Below is a small trained network, with its code and all its weights. Each question gives an input and a class and asks what happens when units are switched off, that is, made to give their printed mean instead of their output.

import numpy as np


def w(rows, s, z=0):
    codes = np.array(rows[::2]) - 128.0
    scale = np.full(codes.shape[1], s)
    scale[-1] = z or s
    return codes * scale


def f(y):
    return y / 2 * (1 + np.tanh(0.7978845608 * (y + 0.044715 * y**3)))


def log_softmax(a):
    a = a - a.max(-1, keepdims=True)
    return a - np.log(np.exp(a).sum(-1, keepdims=True))


def net(x, mask):
    res = np.array(x, float).reshape(1, 5) / 4 @ E
    y = f(res @ A[0][:, :-1].T + A[0][:, -1])
    res = res + np.where(mask, y, B[0][:, -1]) @ B[0][:, :-1]
    return log_softmax(res[-1] @ U[:, :-1].T + U[:, -1])


A, B = {}, {}
E = w([
[241,150,46,91,23,112,115,110],'x0',
[94,199,221,89,84,136,62,3],'x1',
[238,51,181,134,168,201,34,136],'x2',
[96,95,8,190,167,142,94,21],'x3',
[64,28,123,32,75,201,172,105],'x4',
],0.0055)
A[0] = w([
[49,89,198,169,236,128,146,149,175],'neuron 1',
[99,206,170,80,98,130,78,39,110],'neuron 2',
[126,98,61,178,167,153,132,58,99],'neuron 3',
[133,77,51,161,165,112,150,175,78],'neuron 4',
[145,152,193,85,112,113,141,200,153],'neuron 5',
[178,76,152,141,130,179,62,136,83],'neuron 6',
[114,99,58,167,152,135,96,69,109],'neuron 7',
[98,119,67,150,147,125,132,83,81],'neuron 8',
[108,179,198,94,101,118,66,6,99],'neuron 9',
[183,60,145,116,152,163,58,141,97],'neuron 10',
[60,209,134,99,79,88,145,73,96],'neuron 11',
[147,62,63,153,154,106,181,211,12],'neuron 12',
[193,101,138,131,140,192,72,138,163],'neuron 13',
[168,212,139,180,165,70,93,146,100],'neuron 14',
[107,116,56,157,172,162,85,60,145],'neuron 15',
[91,61,128,55,83,188,150,114,134],'neuron 16',
[152,92,109,118,150,105,180,253,73],'neuron 17',
[188,104,145,115,164,196,78,135,100],'neuron 18',
[195,133,55,118,77,148,131,156,50],'neuron 19',
[101,174,104,142,63,77,210,93,164],'neuron 20',
[184,83,157,138,157,181,84,127,119],'neuron 21',
[104,135,54,112,141,80,196,191,120],'neuron 22',
[135,148,181,105,91,119,160,187,125],'neuron 23',
[174,204,143,202,172,66,93,146,115],'neuron 24',
[90,55,129,59,87,191,170,122,115],'neuron 25',
[139,149,209,84,133,128,161,203,126],'neuron 26',
[152,147,204,100,108,131,161,200,119],'neuron 27',
[161,189,133,180,144,78,79,156,95],'neuron 28',
[67,177,79,112,87,71,210,128,151],'neuron 29',
[142,138,186,85,115,106,142,212,119],'neuron 30',
[231,148,66,93,20,105,106,87,133],'neuron 31',
[177,80,152,136,139,176,68,138,79],'neuron 32',
[65,176,87,101,82,76,229,111,139],'neuron 33',
[170,190,141,201,153,69,101,148,102],'neuron 34',
[39,121,213,171,230,171,135,127,133],'neuron 35',
[102,56,125,57,87,191,170,113,125],'neuron 36',
[191,86,153,125,151,178,77,127,102],'neuron 37',
[93,57,129,79,70,196,162,116,89],'neuron 38',
[193,83,139,122,163,190,86,142,83],'neuron 39',
[180,98,164,118,117,173,48,98,70],'neuron 40',
[106,93,76,176,167,133,105,59,123],'neuron 41',
[132,92,36,161,180,139,142,136,76],'neuron 42',
[75,101,70,171,180,147,88,76,155],'neuron 43',
[144,153,188,94,104,127,156,198,142],'neuron 44',
],0.0063,0.0011)
B[0] = w([
[190,70,128,99,31,65,185,221,253],'neuron 1',
[201,144,185,102,205,223,130,204,228],'neuron 2',
[139,196,165,93,73,110,79,77,175],'neuron 3',
[188,176,187,89,125,203,84,116,183],'neuron 4',
[112,179,127,98,90,122,90,59,190],'neuron 5',
[92,172,168,191,155,104,159,132,165],'neuron 6',
[150,184,160,105,59,111,94,83,171],'neuron 7',
[119,186,189,125,99,100,109,109,159],'neuron 8',
[253,114,183,48,190,247,115,215,247],'neuron 9',
[92,168,174,185,157,107,157,128,173],'neuron 10',
[126,159,188,167,191,157,148,163,216],'neuron 11',
[223,153,184,63,201,216,91,168,202],'neuron 12',
[98,144,156,166,139,104,161,133,168],'neuron 13',
[98,57,60,83,191,93,52,108,194],'neuron 14',
[143,185,160,95,57,115,98,93,184],'neuron 15',
[96,73,86,105,194,87,57,131,207],'neuron 16',
[200,189,188,82,130,201,78,106,211],'neuron 17',
[66,164,163,187,155,104,169,122,166],'neuron 18',
[173,99,159,124,111,131,169,200,156],'neuron 19',
[104,145,181,175,164,109,179,157,207],'neuron 20',
[80,161,175,190,139,91,160,131,169],'neuron 21',
[133,180,206,172,205,180,150,154,202],'neuron 22',
[100,173,133,125,103,126,94,53,174],'neuron 23',
[111,66,69,92,175,84,68,119,204],'neuron 24',
[115,89,87,107,187,64,56,110,210],'neuron 25',
[120,173,125,102,54,116,95,63,201],'neuron 26',
[118,182,135,110,72,117,82,62,191],'neuron 27',
[109,75,59,103,168,89,75,111,175],'neuron 28',
[83,176,200,203,168,108,162,134,227],'neuron 29',
[113,185,139,106,71,143,87,55,187],'neuron 30',
[160,43,122,127,50,32,199,243,210],'neuron 31',
[77,167,169,189,150,93,153,127,162],'neuron 32',
[74,168,186,196,173,98,152,137,234],'neuron 33',
[90,58,55,85,192,81,57,91,188],'neuron 34',
[184,42,128,94,28,70,177,231,254],'neuron 35',
[97,92,76,111,200,70,54,119,207],'neuron 36',
[76,158,170,192,152,103,167,125,166],'neuron 37',
[92,77,76,114,194,76,48,104,199],'neuron 38',
[93,176,179,186,150,121,153,118,167],'neuron 39',
[114,153,173,170,163,129,175,170,169],'neuron 40',
[131,177,149,101,56,118,94,98,178],'neuron 41',
[167,190,182,85,104,170,76,102,175],'neuron 42',
[137,163,156,106,66,112,107,111,192],'neuron 43',
[116,180,136,119,88,124,98,49,185],'neuron 44',
],0.0055,0.0045)
U = w([
[179,143,156,87,184,246,115,151,125],'0',
[67,159,155,216,166,105,179,118,106],'1',
[121,164,131,92,26,125,91,19,97],'2',
[96,64,66,97,196,81,76,99,97],'3',
[154,67,126,114,40,81,185,206,140],'4',
[117,102,74,137,112,179,174,98,251],'5',
],0.013,0.0029)

Each question gives the input, the list of numbers given to net, and the class t.
The units are the neurons (one row each of A and B). Each row of codes is followed by its name. A weight is (code - 128) times the scale printed after its matrix; where a second scale follows, it is the last column's (A, B and U).
mask holds one flag per neuron, in row order. A switched-off neuron (its flag False) gives its mean, the last column of its row in B, instead of its output. The means were averaged over made-up inputs and are rounded, as every weight is.
A unit's drop is (log p(t) with every unit on - log p(t) with that unit switched off) / (log p(t) with every unit on - log p(t) with every unit switched off).
The circuit of an input: a set's keep is (log p(t) with only the set's units on - log p(t) with every unit switched off) / (log p(t) with every unit on - log p(t) with every unit switched off). Starting from the 12 units with the biggest drops (on a tie, the unit counted first), units are removed one at a time, each time the one whose removal leaves the highest keep (on an exact tie, the one counted first), for as long as the keep stays at least 0.8.
units of the circuit, in order: the units of the circuit, biggest drop first
unit that matters most: the unit with the biggest drop
top k neurons: the k neurons with the biggest drops, biggest first
drop of u: that unit's drop, to one decimal
input [8,7,-4,7,7], class 4: units of the circuit, in order	neuron 31
input [8,-1,3,-3,-8], class 3: top 2 neurons	neuron 34; neuron 14
input [4,5,-2,-3,-5], class 0: top 2 neurons	neuron 9; neuron 2
input [-7,-6,1,5,1], class 4: top 2 neurons	neuron 1; neuron 35
input [-8,5,2,2,-5], class 4: units of the circuit, in order	neuron 35; neuron 1
input [3,-6,6,-4,-7], class 3: top 3 neurons	neuron 34; neuron 24; neuron 14
input [4,-6,-2,6,2], class 0: top 2 neurons	neuron 12; neuron 22
input [-2,5,4,3,-6], class 3: units of the circuit, in order	neuron 24; neuron 14
input [7,-5,-3,3,7], class 3: top 2 neurons	neuron 36; neuron 38
input [7,4,-4,-6,2], class 4: top 2 neurons	neuron 31; neuron 17
input [1,8,-1,-8,4], class 0: top 3 neurons	neuron 9; neuron 2; neuron 11
input [-7,4,-4,2,-4], class 4: top 2 neurons	neuron 35; neuron 1
input [-8,4,5,2,-2], class 4: top 2 neurons	neuron 35; neuron 1
input [6,5,0,-4,1], class 4: unit that matters most	neuron 31
input [-7,-5,3,-6,-5], class 4: top 2 neurons	neuron 1; neuron 35
input [1,2,-3,0,3], class 5: drop of neuron 34	0.1
input [8,7,-1,-3,3], class 4: drop of neuron 12	0.2
input [6,0,-6,-7,2], class 2: drop of neuron 27	0.3
input [-5,7,-5,-5,-4], class 0: drop of neuron 2	0.2
input [0,-6,-5,0,3], class 0: unit that matters most	neuron 12
input [1,8,-8,3,-4], class 0: top 2 neurons	neuron 9; neuron 2
